Below are the code and all the weights of a small trained network. Each question names an input and a class and asks about switching units off, where a switched-off unit gives its printed mean instead of its output.

import numpy as np


def w(rows, s, z=0):
    codes = np.array(rows[::2]) - 128.0
    scale = np.full(codes.shape[1], s)
    scale[-1] = z or s
    return codes * scale


def norm(h):
    return h / np.sqrt((h * h).mean(-1, keepdims=True) + 1e-5)


def f(y):
    return np.maximum(y, 0)


def log_softmax(a):
    a = a - a.max(-1, keepdims=True)
    return a - np.log(np.exp(a).sum(-1, keepdims=True))


def net(x, mask):
    res = np.array(x, float).reshape(1, 4) / 4 @ E
    u = 0
    for l in range(3):
        y = f(norm(res) @ A[l][:, :-1].T + A[l][:, -1])
        res = res + np.where(mask[u : u + 5], y, B[l][:, -1]) @ B[l][:, :-1]
        u += 5
    return log_softmax(norm(res)[-1] @ U[:, :-1].T + U[:, -1])


A, B = {}, {}
E = w([
[167,218,101,199,151,175,158,163,244],'x0',
[120,109,237,231,51,140,248,39,103],'x1',
[196,122,188,160,140,96,95,176,107],'x2',
[87,190,96,186,131,26,97,98,117],'x3',
],0.011)
A[0] = w([
[139,142,152,103,113,252,135,174,128,67],'0.n0',
[196,176,194,156,125,136,94,154,121,70],'0.n1',
[140,178,92,164,99,148,136,131,194,45],'0.n2',
[51,153,88,88,121,174,155,81,169,3],'0.n3',
[85,200,106,183,136,63,128,137,131,63],'0.n4',
],0.017,0.0055)
B[0] = w([
[150,133,108,111,125,49,101,9,184,255],'0.n0',
[128,99,89,168,134,95,170,182,104,208],'0.n1',
[68,157,151,134,216,138,156,146,128,226],'0.n2',
[106,61,20,178,114,99,203,208,74,209],'0.n3',
[171,103,112,117,102,99,80,25,186,251],'0.n4',
],0.015,0.0083)
A[1] = w([
[141,177,149,141,74,255,74,155,123,3],'1.n0',
[101,143,183,210,61,149,223,80,125,38],'1.n1',
[165,186,117,140,97,230,156,167,212,29],'1.n2',
[116,104,137,78,60,86,123,102,27,21],'1.n3',
[89,86,155,95,83,199,85,99,36,72],'1.n4',
],0.015,0.0025)
B[1] = w([
[105,123,47,124,137,105,117,169,125,128],'1.n0',
[152,200,120,81,47,248,58,168,93,254],'1.n1',
[60,104,201,112,198,46,166,109,94,135],'1.n2',
[88,124,150,168,224,85,153,109,177,241],'1.n3',
[75,129,153,90,185,90,185,128,94,183],'1.n4',
],0.012,0.0099)
A[2] = w([
[240,71,199,180,140,65,120,232,128,15],'2.n0',
[137,197,154,178,198,190,182,156,223,22],'2.n1',
[226,10,170,44,139,192,216,128,201,3],'2.n2',
[139,137,85,122,201,87,135,143,162,144],'2.n3',
[123,167,76,2,132,170,44,217,154,24],'2.n4',
],0.018,0.0025)
B[2] = w([
[67,117,5,122,114,161,180,149,125,159],'2.n0',
[106,76,175,71,172,73,110,137,85,183],'2.n1',
[151,159,84,188,136,65,29,125,173,161],'2.n2',
[150,145,191,138,93,170,134,141,114,251],'2.n3',
[156,143,159,138,83,184,154,114,128,181],'2.n4',
],0.018,0.016)
U = w([
[72,98,205,82,250,48,171,113,100,130],'0',
[167,125,83,152,124,37,78,16,194,16],'1',
[169,160,191,103,76,211,155,143,96,134],'2',
[84,90,14,156,135,97,193,167,95,254],'3',
],0.013,0.00076)

Each question gives the input, the list of numbers given to net, and the class t.
The units are the neurons (one row each of A and B). Each row of codes is followed by its name. A weight is (code - 128) times the scale printed after its matrix; where a second scale follows, it is the last column's (A, B and U).
mask holds one flag per neuron, layer by layer. A switched-off neuron (its flag False) gives its mean, the last column of its row in B, instead of its output. The means were averaged over made-up inputs and are rounded, as every weight is.
A unit's drop is (log p(t) with every unit on - log p(t) with that unit switched off) / (log p(t) with every unit on - log p(t) with every unit switched off).
The circuit of an input: a set's keep is (log p(t) with only the set's units on - log p(t) with every unit switched off) / (log p(t) with every unit on - log p(t) with every unit switched off). Starting from the 12 units with the biggest drops (on a tie, the unit counted first), units are removed one at a time, each time the one whose removal leaves the highest keep (on an exact tie, the one counted first), for as long as the keep stays at least 0.8.
circuit, biggest first: the units of the circuit, biggest drop first
k most important neurons: the k neurons with the biggest drops, biggest first
top k neurons in layer l: the k neurons of layer l with the biggest drops, biggest first
drop when u is switched off: that unit's drop, to one decimal
input [8,-3,4,8], class 0: 3 most important neurons : 0.n2, 2.n1, 0.n0
input [2,-8,5,-2], class 2: circuit, biggest first : 2.n4
input [6,-8,-3,7], class 2: top 2 neurons in layer 2 : 2.n3, 2.n4
input [7,1,-5,0], class 0: 2 most important neurons : 0.n2, 2.n1
input [-3,4,-6,3], class 3: 2 most important neurons : 0.n3, 2.n3
input [-3,-1,5,4], class 3: 2 most important neurons : 0.n0, 2.n0
input [-1,8,-8,4], class 2: top 2 neurons in layer 0 : 0.n0, 0.n1
input [8,1,8,3], class 0: 2 most important neurons : 0.n2, 2.n1
input [4,-7,3,-7], class 1: 3 most important neurons : 0.n0, 1.n1, 2.n2
input [-3,4,8,7], class 3: circuit, biggest first : 2.n0, 0.n0
input [5,1,7,5], class 3: 3 most important neurons : 0.n1, 2.n0, 0.n0
input [8,1,-2,-8], class 0: 3 most important neurons : 0.n2, 2.n1, 0.n4
input [0,-2,8,-4], class 3: 2 most important neurons : 2.n0, 0.n1
input [-3,-1,-7,-4], class 3: circuit, biggest first : 0.n3
input [-5,3,-6,-2], class 3: top 2 neurons in layer 2 : 2.n1, 2.n3
input [2,-8,0,5], class 2: 2 most important neurons : 0.n0, 2.n4
input [-5,6,-6,4], class 2: 2 most important neurons : 1.n1, 0.n0
input [1,-6,-6,0], class 2: 4 most important neurons : 2.n4, 0.n1, 2.n3, 1.n3
input [-4,-4,-5,1], class 3: 2 most important neurons : 0.n3, 1.n1
input [-3,0,-7,5], class 3: 2 most important neurons : 0.n3, 0.n0
input [7,-2,-4,-5], class 0: most important neuron : 0.n2
input [6,1,-6,3], class 0: top 2 neurons in layer 2 : 2.n1, 2.n0
input [2,2,-2,0], class 0: top 2 neurons in layer 0 : 0.n2, 0.n1
input [5,-2,2,-4], class 0: top 2 neurons in layer 0 : 0.n2, 0.n4
input [-1,-6,-6,-1], class 2: top 2 neurons in layer 0 : 0.n1, 0.n0
input [-4,6,2,-6], class 1: top 2 neurons in layer 2 : 2.n2, 2.n3
input [8,6,-3,4], class 0: circuit, biggest first : 2.n1
input [7,7,2,-7], class 0: top 2 neurons in layer 0 : 0.n4, 0.n2
input [-2,-2,-4,-5], class 1: drop when 0.n0 is switched off : 0.8
input [-5,0,4,-6], class 1: drop when 2.n2 is switched off : 0.7
